Below is a small trained network, with its code and all its weights. Each question gives an input and a target symbol and asks what happens when units are switched off, that is, made to give their printed mean instead of their output.

import numpy as np


def w(rows, s, z=0):
    codes = np.array(rows[::2]) - 128.0
    scale = np.full(codes.shape[1], s)
    scale[-1] = z or s
    return codes * scale


def softmax(a):
    e = np.exp(a - a.max(-1, keepdims=True))
    return e / e.sum(-1, keepdims=True)


def log_softmax(a):
    a = a - a.max(-1, keepdims=True)
    return a - np.log(np.exp(a).sum(-1, keepdims=True))


def net(x, mask):
    ids = ['ΓΔΘΠβζψ'.index(c) for c in x.split()]
    T = len(ids)
    res = E[ids] + P[:T]
    u = 0
    for l in range(3):
        r = res
        for j in range(3):
            rows = slice(4 * j, 4 * j + 4)
            q, k, v = (r @ M[l][rows].T for M in (Q, K, V))
            z = softmax(np.where(np.tri(T) > 0, q @ k.T / 4**0.5, -1e9)) @ v
            o = O[l][rows]
            res = res + np.where(mask[u + j], z, o[:, -1]) @ o[:, :-1]
        u += 3
    return log_softmax(res[-1] @ U[:, :-1].T + U[:, -1])


Q, K, V, O = {}, {}, {}, {}
E = w([
[172,56,191,97,244,141],'Γ',
[92,94,132,151,120,179],'Δ',
[207,184,13,2,233,218],'Θ',
[135,151,132,174,226,186],'Π',
[6,164,105,47,148,68],'β',
[179,71,232,218,74,205],'ζ',
[249,65,13,112,34,156],'ψ',
],0.011)
P = w([
[237,152,83,153,143,3],'0',
[125,125,78,151,129,125],'1',
[127,112,90,157,101,133],'2',
[130,137,119,124,66,160],'3',
[129,135,127,123,68,149],'4',
[164,120,140,126,58,125],'5',
[163,102,133,149,96,92],'6',
[164,101,134,151,87,90],'7',
],0.0076)
Q[0] = w([
[82,171,156,77,161,115],'0.h1',
[210,141,58,206,186,145],'0.h1',
[89,60,126,89,23,136],'0.h1',
[66,188,175,47,149,26],'0.h1',
[228,1,75,207,191,150],'0.h2',
[204,99,111,96,103,236],'0.h2',
[157,142,221,197,93,222],'0.h2',
[69,182,126,168,130,21],'0.h2',
[118,244,77,69,117,66],'0.h3',
[126,132,120,144,124,146],'0.h3',
[84,85,181,108,59,114],'0.h3',
[129,144,117,145,145,39],'0.h3',
],0.0082)
K[0] = w([
[146,125,197,150,123,185],'0.h1',
[186,129,119,113,135,69],'0.h1',
[69,120,118,85,82,151],'0.h1',
[113,212,208,169,118,182],'0.h1',
[199,48,127,158,140,94],'0.h2',
[114,109,97,205,26,136],'0.h2',
[145,100,191,156,74,227],'0.h2',
[42,229,135,122,230,213],'0.h2',
[159,116,62,135,173,131],'0.h3',
[81,107,172,166,137,161],'0.h3',
[189,104,70,255,77,66],'0.h3',
[116,161,116,122,171,149],'0.h3',
],0.0092)
V[0] = w([
[134,139,157,239,158,151],'0.h1',
[87,106,42,114,123,201],'0.h1',
[81,122,116,87,174,216],'0.h1',
[73,199,136,108,27,183],'0.h1',
[178,161,137,145,26,152],'0.h2',
[125,180,173,31,38,154],'0.h2',
[122,170,207,254,113,72],'0.h2',
[86,143,88,124,141,113],'0.h2',
[102,128,189,69,154,99],'0.h3',
[194,121,126,144,69,87],'0.h3',
[216,50,141,141,144,122],'0.h3',
[98,155,156,31,119,158],'0.h3',
],0.0082)
O[0] = w([
[36,154,185,150,152,207,139],'0.h1',
[195,203,126,117,171,97,127],'0.h1',
[146,190,184,137,106,122,108],'0.h1',
[121,102,146,253,171,35,2],'0.h1',
[51,72,36,145,215,136,156],'0.h2',
[155,66,45,204,158,41,63],'0.h2',
[87,86,86,178,103,211,87],'0.h2',
[158,155,52,123,138,54,99],'0.h2',
[136,135,202,82,82,63,100],'0.h3',
[59,92,94,158,165,140,128],'0.h3',
[121,39,83,37,241,219,205],'0.h3',
[190,95,179,188,41,117,85],'0.h3',
],0.0055,0.0072)
Q[1] = w([
[193,106,156,111,145,136],'1.h1',
[44,153,127,172,177,120],'1.h1',
[95,170,156,182,62,113],'1.h1',
[116,174,186,141,182,214],'1.h1',
[70,151,136,37,169,193],'1.h2',
[121,142,207,173,135,90],'1.h2',
[185,104,163,96,89,163],'1.h2',
[127,100,23,146,147,147],'1.h2',
[164,129,96,174,162,66],'1.h3',
[130,254,123,91,124,102],'1.h3',
[133,135,91,175,144,130],'1.h3',
[180,96,128,74,142,240],'1.h3',
],0.0088)
K[1] = w([
[144,118,171,176,150,165],'1.h1',
[234,103,130,85,134,122],'1.h1',
[66,163,132,93,82,97],'1.h1',
[120,44,114,208,61,126],'1.h1',
[165,148,97,201,96,109],'1.h2',
[140,120,175,173,156,162],'1.h2',
[94,142,165,195,120,170],'1.h2',
[176,140,94,93,104,97],'1.h2',
[145,90,159,115,207,179],'1.h3',
[99,52,87,95,129,116],'1.h3',
[127,151,131,44,254,135],'1.h3',
[93,124,127,110,126,54],'1.h3',
],0.0092)
V[1] = w([
[154,103,165,106,151,110],'1.h1',
[132,94,96,160,41,95],'1.h1',
[84,134,218,175,91,139],'1.h1',
[129,182,137,137,168,142],'1.h1',
[128,128,62,80,54,74],'1.h2',
[255,65,116,105,54,114],'1.h2',
[135,56,230,119,99,110],'1.h2',
[133,203,32,147,126,117],'1.h2',
[133,80,215,162,213,139],'1.h3',
[154,26,128,133,67,181],'1.h3',
[223,181,81,165,90,136],'1.h3',
[95,213,187,231,41,79],'1.h3',
],0.0078)
O[1] = w([
[114,112,103,48,214,127,132],'1.h1',
[117,73,81,209,181,128,74],'1.h1',
[86,138,58,93,181,218,83],'1.h1',
[169,241,174,95,119,140,138],'1.h1',
[253,95,135,146,106,94,125],'1.h2',
[210,64,90,123,148,79,138],'1.h2',
[159,110,75,67,169,154,87],'1.h2',
[151,147,229,176,105,114,140],'1.h2',
[97,144,162,82,145,199,130],'1.h3',
[143,62,25,171,239,160,136],'1.h3',
[129,124,92,211,76,131,113],'1.h3',
[122,183,73,157,104,109,6],'1.h3',
],0.006,0.02)
Q[2] = w([
[16,90,134,121,217,25],'2.h1',
[132,215,254,139,101,138],'2.h1',
[177,226,68,174,154,67],'2.h1',
[72,223,146,121,107,164],'2.h1',
[126,243,51,208,171,106],'2.h2',
[127,162,175,110,113,173],'2.h2',
[175,76,177,207,152,137],'2.h2',
[113,133,170,178,76,105],'2.h2',
[203,104,216,74,234,165],'2.h3',
[80,192,238,177,108,134],'2.h3',
[120,31,112,103,83,228],'2.h3',
[235,49,228,189,124,155],'2.h3',
],0.0058)
K[2] = w([
[182,184,174,29,91,175],'2.h1',
[116,127,61,137,44,124],'2.h1',
[170,106,156,162,93,158],'2.h1',
[91,207,154,119,109,117],'2.h1',
[122,140,121,216,86,111],'2.h2',
[103,103,98,75,182,88],'2.h2',
[112,132,165,129,130,130],'2.h2',
[86,110,159,91,83,121],'2.h2',
[193,140,104,153,134,33],'2.h3',
[162,110,86,45,140,50],'2.h3',
[130,102,143,255,100,160],'2.h3',
[213,128,149,141,178,101],'2.h3',
],0.0088)
V[2] = w([
[128,24,197,192,14,82],'2.h1',
[254,172,73,154,170,135],'2.h1',
[144,236,166,197,173,81],'2.h1',
[152,104,178,219,207,142],'2.h1',
[201,42,67,88,121,152],'2.h2',
[144,31,112,123,118,134],'2.h2',
[9,186,175,134,91,129],'2.h2',
[184,163,180,105,41,146],'2.h2',
[95,97,192,145,132,57],'2.h3',
[99,110,27,39,94,136],'2.h3',
[191,198,136,54,221,81],'2.h3',
[97,69,187,148,182,193],'2.h3',
],0.0055)
O[2] = w([
[63,48,150,159,194,84,71],'2.h1',
[196,138,137,75,182,188,106],'2.h1',
[82,131,250,80,115,161,2],'2.h1',
[46,209,131,134,136,200,110],'2.h1',
[149,199,96,149,190,77,202],'2.h2',
[119,137,47,152,100,95,159],'2.h2',
[161,54,66,43,143,80,104],'2.h2',
[144,75,170,197,164,173,191],'2.h2',
[59,154,130,124,176,73,133],'2.h3',
[255,79,97,73,85,85,128],'2.h3',
[66,201,122,57,63,67,239],'2.h3',
[77,190,85,113,149,192,195],'2.h3',
],0.006,0.0083)
U = w([
[138,68,98,60,123,166,140],'Γ',
[66,112,3,150,58,125,182],'Δ',
[249,240,93,168,135,174,20],'Θ',
[137,214,121,159,126,196,254],'Π',
[83,169,94,132,39,34,68],'β',
[76,97,46,202,151,190,136],'ζ',
[194,59,52,174,125,94,179],'ψ',
],0.0058,0.004)

Each question gives the input, a string of symbols that net reads in full, and the target symbol t.
The units are the heads (4 rows each of Q, K, V and O). Each row of codes is followed by its name. A weight is (code - 128) times the scale printed after its matrix; where a second scale follows, it is the last column's (O and U).
mask holds one flag per head, layer by layer. A switched-off head (its flag False) gives its mean, the last column of its rows in O, instead of its output. The means were averaged over made-up inputs and are rounded, as every weight is.
A unit's drop is (log p(t) with every unit on - log p(t) with that unit switched off) / (log p(t) with every unit on - log p(t) with every unit switched off).
The circuit of an input: a set's keep is (log p(t) with only the set's units on - log p(t) with every unit switched off) / (log p(t) with every unit on - log p(t) with every unit switched off). Starting from all 9 units, units are removed one at a time, each time the one whose removal leaves the highest keep (on an exact tie, the one counted first), for as long as the keep stays at least 0.8.
circuit, biggest first: the units of the circuit, biggest drop first
unit that matters most: the unit with the biggest drop
which heads matter: for each layer, one digit per head in row order, 1 if its drop is at least 0.15 and else 0, layers parted by /
drop of u: that unit's drop, to one decimal
input Π ζ ζ, target ζ: which heads matter : 010 / 000 / 001
input Γ ψ Γ, target Θ: circuit, biggest first : [2.h2; 1.h2; 0.h1]
input Π ψ β, target ψ: unit that matters most : 1.h2
input Θ ζ β Π Π Γ, target β: circuit, biggest first : [2.h3; 0.h2; 1.h3]
input Π ψ ψ Γ Π, target ψ: circuit, biggest first : [1.h1; 1.h2]
input Π Π Γ Π ψ ψ, target ψ: which heads matter : 000 / 010 / 000
input Θ Θ ψ ψ Π Π Π Π, target β: circuit, biggest first : [2.h3; 0.h2; 1.h1]
input Γ Θ Θ ψ, target ψ: which heads matter : 000 / 000 / 000
input Θ Γ Π Δ, target β: circuit, biggest first : [2.h3; 0.h2; 0.h1]
input Π ζ Δ, target ζ: circuit, biggest first : [2.h3; 0.h2]
input ζ ζ Γ Γ Π Δ, target Δ: circuit, biggest first : [2.h2; 2.h1; 1.h2; 0.h2]
input Γ Γ Π Π β Γ, target β: which heads matter : 001 / 001 / 101
input ψ Π Π Θ Γ Δ Π ψ, target ζ: which heads matter : 001 / 111 / 101
input Θ β Π, target β: circuit, biggest first : [2.h3; 1.h3; 0.h2]
input Γ ζ Θ ζ Π Γ, target ζ: unit that matters most : 0.h2
input Δ ζ Γ Π ψ Δ, target ψ: circuit, biggest first : [1.h2; 0.h2; 2.h3]
input Δ Π ψ Γ, target ψ: circuit, biggest first : [1.h2; 2.h3; 1.h3]
input ζ ζ Θ Θ, target Δ: which heads matter : 111 / 010 / 110
input Θ ζ Γ Π Θ, target β: circuit, biggest first : [2.h3; 1.h2; 0.h2; 0.h1]
input Γ Θ Γ Π Θ ψ β Π, target Θ: unit that matters most : 2.h2
input ψ Θ Δ, target ζ: which heads matter : 001 / 111 / 111
input Γ ψ Γ Γ, target Θ: drop of 2.h3 : 0.0
input Θ β β ψ, target β: drop of 2.h3 : 1.2
input ψ ψ Π Π β, target ζ: drop of 1.h1 : 0.5
input ζ β Π Γ Γ, target Δ: drop of 2.h1 : 0.1
